Here is a tiny trained network, its code and every weight. The questions are about switching its units off for an input and a target symbol, where a switched-off unit gives its printed mean instead of its output.

import numpy as np


def w(rows, s, z=0):
    codes = np.array(rows[::2]) - 128.0
    scale = np.full(codes.shape[1], s)
    scale[-1] = z or s
    return codes * scale


def f(y):
    return y / 2 * (1 + np.tanh(0.7978845608 * (y + 0.044715 * y**3)))


def softmax(a):
    e = np.exp(a - a.max(-1, keepdims=True))
    return e / e.sum(-1, keepdims=True)


def log_softmax(a):
    a = a - a.max(-1, keepdims=True)
    return a - np.log(np.exp(a).sum(-1, keepdims=True))


def net(x, mask):
    ids = ['ΘΦβγεζημπστψ'.index(c) for c in x.split()]
    T = len(ids)
    res = E[ids] + P[:T]
    u = 0
    for l in range(3):
        q, k, v = (res @ M[l].T for M in (Q, K, V))
        z = softmax(np.where(np.tri(T) > 0, q @ k.T / 3**0.5, -1e9)) @ v
        res = res + np.where(mask[u], z, O[l][:, -1]) @ O[l][:, :-1]
        u += 1
        y = f(res @ A[l][:, :-1].T + A[l][:, -1])
        res = res + np.where(mask[u : u + 8], y, B[l][:, -1]) @ B[l][:, :-1]
        u += 8
    return log_softmax(res[-1] @ U[:, :-1].T + U[:, -1])


Q, K, V, O, A, B = {}, {}, {}, {}, {}, {}
E = w([
[147,157,200],'Θ',
[94,136,106],'Φ',
[115,173,82],'β',
[175,109,127],'γ',
[136,88,98],'ε',
[162,78,195],'ζ',
[165,146,86],'η',
[172,190,151],'μ',
[7,68,165],'π',
[169,73,87],'σ',
[179,112,154],'τ',
[106,213,147],'ψ',
],0.014)
P = w([
[172,51,63],'0',
[190,21,51],'1',
[186,19,72],'2',
[184,8,74],'3',
[175,15,78],'4',
[179,24,97],'5',
[169,12,98],'6',
[171,17,78],'7',
[165,51,95],'8',
[167,32,83],'9',
[163,33,99],'10',
[161,37,87],'11',
[176,16,104],'12',
],0.0012)
Q[0] = w([
[65,226,173],'L0H0',
[48,122,190],'L0H0',
[1,222,206],'L0H0',
],0.0098)
K[0] = w([
[208,178,81],'L0H0',
[174,206,160],'L0H0',
[252,237,108],'L0H0',
],0.013)
V[0] = w([
[106,141,157],'L0H0',
[175,228,174],'L0H0',
[2,93,147],'L0H0',
],0.0023)
O[0] = w([
[103,97,153,112],'L0H0',
[157,62,144,3],'L0H0',
[3,155,172,166],'L0H0',
],0.0044,0.00047)
A[0] = w([
[189,88,128,149],'L0N0',
[149,81,114,152],'L0N1',
[110,116,158,150],'L0N2',
[137,216,142,205],'L0N3',
[217,192,196,199],'L0N4',
[1,138,145,253],'L0N5',
[136,98,193,147],'L0N6',
[124,123,153,120],'L0N7',
],0.0093,0.005)
B[0] = w([
[167,81,94,194],'L0N0',
[139,47,89,177],'L0N1',
[138,125,183,144],'L0N2',
[177,229,148,204],'L0N3',
[219,157,183,252],'L0N4',
[2,217,183,216],'L0N5',
[127,79,193,163],'L0N6',
[111,120,163,123],'L0N7',
],0.0064,0.0036)
Q[1] = w([
[80,208,251],'L1H0',
[110,109,132],'L1H0',
[90,200,109],'L1H0',
],0.012)
K[1] = w([
[52,146,246],'L1H0',
[134,112,137],'L1H0',
[47,168,121],'L1H0',
],0.011)
V[1] = w([
[234,168,229],'L1H0',
[34,68,194],'L1H0',
[34,4,173],'L1H0',
],0.0037)
O[1] = w([
[67,254,172,168],'L1H0',
[153,3,228,248],'L1H0',
[172,8,146,227],'L1H0',
],0.0026,0.0012)
A[1] = w([
[131,130,206,233],'L1N0',
[233,133,85,157],'L1N1',
[87,157,46,238],'L1N2',
[56,81,184,2],'L1N3',
[180,255,114,177],'L1N4',
[129,122,121,74],'L1N5',
[163,133,201,217],'L1N6',
[202,82,82,127],'L1N7',
],0.01,0.0044)
B[1] = w([
[152,151,161,230],'L1N0',
[220,96,52,225],'L1N1',
[2,101,93,178],'L1N2',
[197,155,88,144],'L1N3',
[156,189,96,255],'L1N4',
[137,110,122,114],'L1N5',
[164,135,197,233],'L1N6',
[116,117,74,204],'L1N7',
],0.0081,0.0068)
Q[2] = w([
[135,214,228],'L2H0',
[169,113,253],'L2H0',
[61,124,88],'L2H0',
],0.0035)
K[2] = w([
[68,194,242],'L2H0',
[161,181,254],'L2H0',
[120,132,45],'L2H0',
],0.0042)
V[2] = w([
[76,92,104],'L2H0',
[255,204,138],'L2H0',
[205,93,70],'L2H0',
],0.0032)
O[2] = w([
[74,144,59,75],'L2H0',
[253,35,189,255],'L2H0',
[88,83,144,181],'L2H0',
],0.0037,0.0051)
A[2] = w([
[49,87,78,160],'L2N0',
[151,63,147,161],'L2N1',
[159,124,160,37],'L2N2',
[122,90,152,130],'L2N3',
[132,138,9,108],'L2N4',
[173,144,67,149],'L2N5',
[158,79,125,175],'L2N6',
[82,123,82,252],'L2N7',
],0.012,0.0039)
B[2] = w([
[100,65,236,200],'L2N0',
[112,116,86,209],'L2N1',
[97,108,188,188],'L2N2',
[136,90,73,144],'L2N3',
[47,164,58,254],'L2N4',
[192,167,56,223],'L2N5',
[119,65,77,212],'L2N6',
[59,108,254,196],'L2N7',
],0.0092,0.01)
U = w([
[191,17,178,93],'Θ',
[130,140,142,202],'Φ',
[122,233,35,85],'β',
[228,195,98,21],'γ',
[62,129,224,57],'ε',
[91,65,47,64],'ζ',
[124,254,123,253],'η',
[230,82,107,110],'μ',
[20,241,128,132],'π',
[83,76,165,245],'σ',
[199,122,58,81],'τ',
[169,164,231,150],'ψ',
],0.0058,0.0053)

Each question gives the input, a string of symbols that net reads in full, and the target symbol t.
The units are the heads (3 rows each of Q, K, V and O) and the neurons (one row each of A and B). Each row of codes is followed by its name. A weight is (code - 128) times the scale printed after its matrix; where a second scale follows, it is the last column's (O, A, B and U).
mask holds one flag per unit, layer by layer, with each layer's heads first. A switched-off unit (its flag False) gives its mean, the last column of its rows in O or B, instead of its output. The means were averaged over made-up inputs and are rounded, as every weight is.
A unit's drop is (log p(t) with every unit on - log p(t) with that unit switched off) / (log p(t) with every unit on - log p(t) with every unit switched off).
most important unit: the unit with the biggest drop
top k neurons: the k neurons with the biggest drops, biggest first
top k neurons in layer l: the k neurons of layer l with the biggest drops, biggest first
drop of u: that unit's drop, to one decimal
input ε σ σ η σ σ β, target π: top 3 neurons in layer 1	(L1N2 L1N4 L1N6)
input Θ Θ β η ψ σ β, target π: top 2 neurons	(L1N2 L0N4)
input π ε ε, target ε: top 2 neurons	(L0N4 L1N1)
input γ η σ σ Θ η, target β: top 2 neurons in layer 2	(L2N4 L2N5)
input σ π σ Θ σ Φ β μ ψ, target ψ: top neuron	(L2N4)
input Θ η σ η σ, target ζ: top 2 neurons	(L2N4 L0N5)
input η ψ Θ Φ, target ε: top 2 neurons	(L1N2 L0N4)
input σ σ π η η Θ Φ γ σ, target σ: top 3 neurons	(L0N4 L2N0 L1N4)
input γ π μ, target μ: top 2 neurons in layer 1	(L1N1 L1N3)
input σ Θ Θ ζ β Θ β η τ ζ Θ γ, target τ: top 2 neurons in layer 0	(L0N5 L0N0)
input μ π Θ Φ ζ τ σ η σ β μ, target μ: top 3 neurons in layer 0	(L0N5 L0N4 L0N3)
input η β ψ, target η: top 2 neurons in layer 1	(L1N4 L1N1)
input σ σ σ σ σ β Θ τ, target μ: top 2 neurons in layer 0	(L0N5 L0N4)
input β ε ζ, target Θ: most important unit	L2N4
input σ ζ η σ σ τ Θ ζ τ ψ ψ τ τ, target μ: top 2 neurons in layer 1	(L1N1 L1N2)
input ψ σ σ σ σ ζ ψ μ σ τ η π σ, target σ: top 2 neurons in layer 1	(L1N4 L1N6)
input σ ψ σ γ, target τ: top 2 neurons in layer 1	(L1N1 L1N2)
input Θ η σ β Θ σ μ σ ψ σ ε, target σ: top 2 neurons in layer 2	(L2N0 L2N7)
input π ζ σ ζ ζ μ σ μ ψ σ ε, target ε: drop of L1H0	0.1
input η τ γ ζ μ σ β π ψ Θ β τ Θ, target Θ: drop of L1N3	0.0
input η τ Θ γ σ μ μ σ σ Φ Φ, target ε: drop of L1N2	0.3
input ζ η σ σ η ε, target σ: drop of L2N7	0.2
